Below is a small trained network, with its code and all its weights. Each question gives an input and a class and asks what happens when units are switched off, that is, made to give their printed mean instead of their output.

import numpy as np


def w(rows, s, z=0):
    codes = np.array(rows[::2]) - 128.0
    scale = np.full(codes.shape[1], s)
    scale[-1] = z or s
    return codes * scale


def norm(h):
    return h / np.sqrt((h * h).mean(-1, keepdims=True) + 1e-5)


def f(y):
    return np.maximum(y, 0)


def log_softmax(a):
    a = a - a.max(-1, keepdims=True)
    return a - np.log(np.exp(a).sum(-1, keepdims=True))


def net(x, mask):
    res = np.array(x, float).reshape(1, 8) / 4 @ E
    u = 0
    for l in range(2):
        y = f(norm(res) @ A[l][:, :-1].T + A[l][:, -1])
        res = res + np.where(mask[u : u + 15], y, B[l][:, -1]) @ B[l][:, :-1]
        u += 15
    return log_softmax(norm(res)[-1] @ U[:, :-1].T + U[:, -1])


A, B = {}, {}
E = w([
[159,136,126,153,157,108],'x0',
[196,115,209,144,211,254],'x1',
[106,123,129,110,106,143],'x2',
[128,128,127,128,130,126],'x3',
[253,31,177,113,76,48],'x4',
[122,126,129,123,124,132],'x5',
[151,133,127,149,147,115],'x6',
[203,140,38,96,100,182],'x7',
],0.0057)
A[0] = w([
[88,186,177,138,217,254,76],'L0N0',
[89,47,96,153,227,78,189],'L0N1',
[166,161,229,2,141,144,126],'L0N2',
[152,110,191,114,168,171,106],'L0N3',
[124,132,127,62,129,58,63],'L0N4',
[224,111,132,183,198,38,72],'L0N5',
[31,186,12,129,177,73,195],'L0N6',
[72,111,95,47,119,10,192],'L0N7',
[56,92,234,246,93,112,161],'L0N8',
[170,190,67,89,103,139,77],'L0N9',
[190,114,53,143,119,208,248],'L0N10',
[50,69,216,134,122,105,77],'L0N11',
[35,248,139,162,127,138,76],'L0N12',
[173,66,182,140,29,87,68],'L0N13',
[200,96,137,107,197,70,253],'L0N14',
],0.006,0.002)
B[0] = w([
[150,124,149,191,96,131,254],'L0N0',
[158,156,167,56,153,94,176],'L0N1',
[172,127,180,153,94,171,176],'L0N2',
[142,150,189,158,158,136,189],'L0N3',
[141,163,113,172,80,103,158],'L0N4',
[104,114,148,114,128,96,201],'L0N5',
[139,154,103,229,110,134,241],'L0N6',
[163,126,167,143,144,139,222],'L0N7',
[163,197,72,2,233,86,213],'L0N8',
[162,155,111,58,130,147,172],'L0N9',
[165,171,148,56,153,104,223],'L0N10',
[79,146,147,22,181,87,182],'L0N11',
[97,63,122,139,164,153,213],'L0N12',
[61,52,101,222,160,154,201],'L0N13',
[58,117,109,117,112,234,219],'L0N14',
],0.0064,0.0054)
A[1] = w([
[115,120,40,124,41,80,155],'L1N0',
[123,79,161,129,142,91,213],'L1N1',
[150,129,114,156,214,86,208],'L1N2',
[183,2,171,98,96,77,90],'L1N3',
[63,158,154,163,109,37,224],'L1N4',
[109,74,92,198,112,87,183],'L1N5',
[134,145,49,164,74,23,139],'L1N6',
[80,29,169,162,120,88,21],'L1N7',
[172,12,101,118,106,110,57],'L1N8',
[80,113,130,166,200,223,250],'L1N9',
[162,23,175,79,141,136,142],'L1N10',
[95,118,193,125,179,119,154],'L1N11',
[106,134,111,129,93,70,139],'L1N12',
[122,163,68,197,148,180,205],'L1N13',
[220,121,26,20,99,150,191],'L1N14',
],0.0091,0.0015)
B[1] = w([
[202,96,232,193,155,188,196],'L1N0',
[93,141,2,87,155,147,175],'L1N1',
[67,126,115,90,44,176,201],'L1N2',
[10,172,51,139,106,57,206],'L1N3',
[228,105,167,105,135,158,192],'L1N4',
[108,140,137,199,91,186,181],'L1N5',
[196,110,194,125,165,226,206],'L1N6',
[119,177,140,156,142,123,168],'L1N7',
[51,120,5,130,82,84,186],'L1N8',
[156,76,82,194,72,55,255],'L1N9',
[113,131,104,210,65,145,209],'L1N10',
[188,168,111,65,111,144,209],'L1N11',
[232,116,165,128,139,192,162],'L1N12',
[45,57,100,49,56,19,212],'L1N13',
[63,189,194,16,248,45,218],'L1N14',
],0.0062,0.0072)
U = w([
[85,105,51,167,93,97,255],'0',
[146,188,169,6,217,86,125],'1',
[235,113,194,175,107,194,2],'2',
],0.015,0.001)

Each question gives the input, the list of numbers given to net, and the class t.
The units are the neurons (one row each of A and B). Each row of codes is followed by its name. A weight is (code - 128) times the scale printed after its matrix; where a second scale follows, it is the last column's (A, B and U).
mask holds one flag per neuron, layer by layer. A switched-off neuron (its flag False) gives its mean, the last column of its row in B, instead of its output. The means were averaged over made-up inputs and are rounded, as every weight is.
A unit's drop is (log p(t) with every unit on - log p(t) with that unit switched off) / (log p(t) with every unit on - log p(t) with every unit switched off).
The circuit of an input: a set's keep is (log p(t) with only the set's units on - log p(t) with every unit switched off) / (log p(t) with every unit on - log p(t) with every unit switched off). Starting from the 12 units with the biggest drops (on a tie, the unit counted first), units are removed one at a time, each time the one whose removal leaves the highest keep (on an exact tie, the one counted first), for as long as the keep stays at least 0.8.
circuit, biggest first: the units of the circuit, biggest drop first
most important unit: the unit with the biggest drop
k most important neurons: the k neurons with the biggest drops, biggest first
top k neurons in layer l: the k neurons of layer l with the biggest drops, biggest first
drop of u: that unit's drop, to one decimal
input [-7,-4,-1,-7,3,-7,2,-2], class 2: most important unit	L0N4
input [2,5,-7,4,-6,1,7,6], class 0: top 4 neurons in layer 0	L0N8; L0N0; L0N1; L0N11
input [-8,4,4,-5,4,4,3,4], class 0: 4 most important neurons	L0N8; L0N13; L1N10; L1N3
input [8,-6,6,8,6,-2,1,-7], class 1: 4 most important neurons	L0N8; L0N11; L1N9; L1N4
input [6,0,0,3,-2,-2,-8,-3], class 1: 2 most important neurons	L0N8; L0N11
input [5,0,7,-4,8,3,0,7], class 0: top 3 neurons in layer 1	L1N8; L1N10; L1N3
input [-1,2,-6,3,1,8,-7,-1], class 2: 2 most important neurons	L1N14; L0N2
input [-6,-3,3,4,2,-3,5,0], class 2: 2 most important neurons	L0N4; L0N12
input [1,-6,-4,6,5,6,8,1], class 2: 4 most important neurons	L1N6; L1N0; L0N4; L0N12
input [-5,4,8,3,5,-4,2,-5], class 0: 3 most important neurons	L0N13; L1N10; L1N14
input [1,3,2,8,-5,-4,-2,-5], class 0: 3 most important neurons	L1N9; L1N14; L0N10
input [-1,-6,-7,-2,6,-4,2,-8], class 1: 2 most important neurons	L0N8; L1N9
input [-6,-6,7,-4,-5,7,-7,-1], class 2: top 2 neurons in layer 0	L0N14; L0N13
input [4,-4,-8,4,3,-3,6,8], class 1: most important neuron	L1N14
input [-3,-2,-3,1,1,-2,-2,-2], class 1: top 2 neurons in layer 0	L0N11; L0N8
input [4,4,2,-3,3,-5,-4,5], class 1: 2 most important neurons	L1N14; L0N10
input [-7,6,6,2,8,1,-6,-1], class 0: drop of L1N3	0.1
input [0,-1,4,0,-5,7,5,8], class 1: drop of L1N14	0.3
input [-1,-8,3,6,-3,-6,4,-5], class 2: drop of L1N8	0.0
input [8,4,0,2,5,8,3,-8], class 1: circuit, biggest first	L0N8
input [2,-6,-1,1,-2,8,-3,-4], class 2: drop of L0N6	0.2
